Below is a small trained network, with its code and all its weights. Each question gives an input and a target symbol and asks what happens when units are switched off, that is, made to give their printed mean instead of their output.

import numpy as np


def w(rows, s, z=0):
    codes = np.array(rows[::2]) - 128.0
    scale = np.full(codes.shape[1], s)
    scale[-1] = z or s
    return codes * scale


def f(y):
    return y / 2 * (1 + np.tanh(0.7978845608 * (y + 0.044715 * y**3)))


def softmax(a):
    e = np.exp(a - a.max(-1, keepdims=True))
    return e / e.sum(-1, keepdims=True)


def log_softmax(a):
    a = a - a.max(-1, keepdims=True)
    return a - np.log(np.exp(a).sum(-1, keepdims=True))


def net(x, mask):
    ids = ['αβγδεζηθλξπτφψ'.index(c) for c in x.split()]
    T = len(ids)
    res = E[ids] + P[:T]
    r = res
    for j in range(3):
        rows = slice(4 * j, 4 * j + 4)
        q, k, v = (r @ M[0][rows].T for M in (Q, K, V))
        z = softmax(np.where(np.tri(T) > 0, q @ k.T / 4**0.5, -1e9)) @ v
        o = O[0][rows]
        res = res + np.where(mask[j], z, o[:, -1]) @ o[:, :-1]
    y = f(res @ A[0][:, :-1].T + A[0][:, -1])
    res = res + np.where(mask[3:11], y, B[0][:, -1]) @ B[0][:, :-1]
    return log_softmax(res[-1] @ U[:, :-1].T + U[:, -1])


Q, K, V, O, A, B = {}, {}, {}, {}, {}, {}
E = w([
[252,158,186,155],'α',
[57,180,44,130],'β',
[121,82,160,99],'γ',
[131,66,137,112],'δ',
[117,95,164,122],'ε',
[93,146,127,224],'ζ',
[116,114,36,193],'η',
[157,145,148,139],'θ',
[138,105,200,125],'λ',
[126,101,177,119],'ξ',
[84,191,126,75],'π',
[191,146,166,144],'τ',
[93,163,19,67],'φ',
[164,126,137,36],'ψ',
],0.02)
P = w([
[8,107,118,92],'0',
[157,123,160,113],'1',
[161,124,154,119],'2',
[165,126,152,124],'3',
[164,125,142,126],'4',
[165,125,140,126],'5',
[166,125,135,129],'6',
[168,126,132,129],'7',
[171,124,129,130],'8',
[168,124,128,132],'9',
[170,123,124,132],'10',
[172,123,123,133],'11',
[173,123,121,134],'12',
[171,122,116,133],'13',
],0.017)
Q[0] = w([
[106,89,122,117],'H0',
[133,100,131,96],'H0',
[78,173,192,141],'H0',
[240,109,137,148],'H0',
[228,125,156,176],'H1',
[128,249,123,144],'H1',
[179,111,114,146],'H1',
[93,131,112,132],'H1',
[164,62,113,218],'H2',
[214,152,173,85],'H2',
[143,128,115,56],'H2',
[188,198,116,177],'H2',
],0.015)
K[0] = w([
[249,137,188,74],'H0',
[149,46,179,101],'H0',
[116,224,225,95],'H0',
[107,66,151,116],'H0',
[74,104,186,117],'H1',
[80,243,124,72],'H1',
[71,119,97,195],'H1',
[131,102,63,97],'H1',
[110,31,149,189],'H2',
[67,126,180,64],'H2',
[138,130,108,54],'H2',
[40,115,106,147],'H2',
],0.014)
V[0] = w([
[216,135,80,26],'H0',
[163,70,206,120],'H0',
[72,116,131,158],'H0',
[199,196,140,159],'H0',
[188,149,1,175],'H1',
[65,206,167,51],'H1',
[218,168,173,186],'H1',
[131,20,235,45],'H1',
[168,225,240,63],'H2',
[134,191,118,18],'H2',
[54,104,65,109],'H2',
[150,214,209,189],'H2',
],0.0076)
O[0] = w([
[165,95,119,80,129],'H0',
[118,115,182,102,109],'H0',
[62,47,142,171,150],'H0',
[112,158,251,91,53],'H0',
[138,130,152,100,43],'H1',
[150,182,170,134,254],'H1',
[163,63,110,158,10],'H1',
[93,73,75,86,176],'H1',
[221,144,196,104,150],'H2',
[247,194,215,2,211],'H2',
[66,125,131,98,203],'H2',
[126,141,199,168,80],'H2',
],0.0066,0.006)
A[0] = w([
[149,127,83,78,112],'N0',
[139,248,63,139,95],'N1',
[75,113,142,95,140],'N2',
[63,131,137,92,215],'N3',
[76,146,185,166,127],'N4',
[119,125,163,176,130],'N5',
[136,62,189,100,254],'N6',
[136,129,191,22,214],'N7',
],0.014,0.0058)
B[0] = w([
[190,254,73,42,163],'N0',
[18,82,168,91,214],'N1',
[244,139,194,158,138],'N2',
[218,67,165,175,156],'N3',
[190,230,68,45,140],'N4',
[210,170,94,161,135],'N5',
[158,24,128,48,182],'N6',
[118,142,158,239,255],'N7',
],0.0082,0.021)
U = w([
[205,2,163,191,157],'α',
[57,20,195,16,176],'β',
[155,74,96,53,188],'γ',
[130,101,89,94,215],'δ',
[137,96,127,124,127],'ε',
[181,153,69,192,178],'ζ',
[92,30,129,246,66],'η',
[170,101,135,141,139],'θ',
[158,101,133,129,84],'λ',
[151,103,129,122,110],'ξ',
[124,136,229,144,104],'π',
[188,92,137,173,61],'τ',
[152,164,134,3,47],'φ',
[249,160,136,77,3],'ψ',
],0.008,0.0051)

Each question gives the input, a string of symbols that net reads in full, and the target symbol t.
The units are the heads (4 rows each of Q, K, V and O) and the neurons (one row each of A and B). Each row of codes is followed by its name. A weight is (code - 128) times the scale printed after its matrix; where a second scale follows, it is the last column's (O, A, B and U).
mask holds one flag per unit, heads first, then neurons. A switched-off unit (its flag False) gives its mean, the last column of its rows in O or B, instead of its output. The means were averaged over made-up inputs and are rounded, as every weight is.
A unit's drop is (log p(t) with every unit on - log p(t) with that unit switched off) / (log p(t) with every unit on - log p(t) with every unit switched off).
The circuit of an input: a set's keep is (log p(t) with only the set's units on - log p(t) with every unit switched off) / (log p(t) with every unit on - log p(t) with every unit switched off). Starting from all 11 units, units are removed one at a time, each time the one whose removal leaves the highest keep (on an exact tie, the one counted first), for as long as the keep stays at least 0.8.
units of the circuit, in order: the units of the circuit, biggest drop first
k most important neurons: the k neurons with the biggest drops, biggest first
input β ζ ξ, target α: units of the circuit, in order : [N1, N0, N6]
input π γ δ θ ξ τ δ τ α τ τ φ π θ, target π: units of the circuit, in order : [H1, N7, H2, N1]
input π δ γ, target α: units of the circuit, in order : [N1, N7, H0, N6]
input π ε θ φ α β ζ ζ δ α β α, target π: units of the circuit, in order : [H1, H2, N1, N7]
input ψ τ β δ ζ φ π α, target ψ: units of the circuit, in order : [H2]
input ψ θ τ π ε ε θ π β ε φ, target φ: units of the circuit, in order : [N0, H2]
input δ π π δ δ, target γ: units of the circuit, in order : [N1, N7, H1, H2]
input ζ τ λ α π π ε δ τ π α γ β ξ, target α: 4 most important neurons : [N1, N0, N6, N4]
input ζ ε θ, target ζ: units of the circuit, in order : [H2, N4, H0, N1]
input π π α π π τ, target π: units of the circuit, in order : [H1, H2, N7]
input π ε π π ζ π π α ψ, target ψ: units of the circuit, in order : [N0, N1]
input δ δ ε π ψ, target ψ: units of the circuit, in order : [N1, H2]
input α ξ η, target η: 3 most important neurons : [N0, N4, N6]
input ξ ξ π ε δ π δ π δ π δ, target γ: most important neuron : [N1]
input φ δ θ τ ζ, target ζ: 3 most important neurons : [N4, N5, N6]
input β ξ ψ π α θ η, target η: 2 most important neurons : [N0, N6]
input ζ π δ ζ φ α δ β ε δ α θ, target ζ: 2 most important neurons : [N4, N6]
input β δ π δ η δ δ θ θ, target β: 2 most important neurons : [N1, N7]
input ψ η ε ζ ζ α β β φ π θ γ, target α: 4 most important neurons : [N1, N7, N6, N4]
input η π τ τ, target η: 2 most important neurons : [N0, N6]
input β ψ ζ δ θ, target β: 3 most important neurons : [N7, N1, N0]
input α π δ ζ π θ ψ π θ ε, target α: 4 most important neurons : [N1, N0, N6, N4]
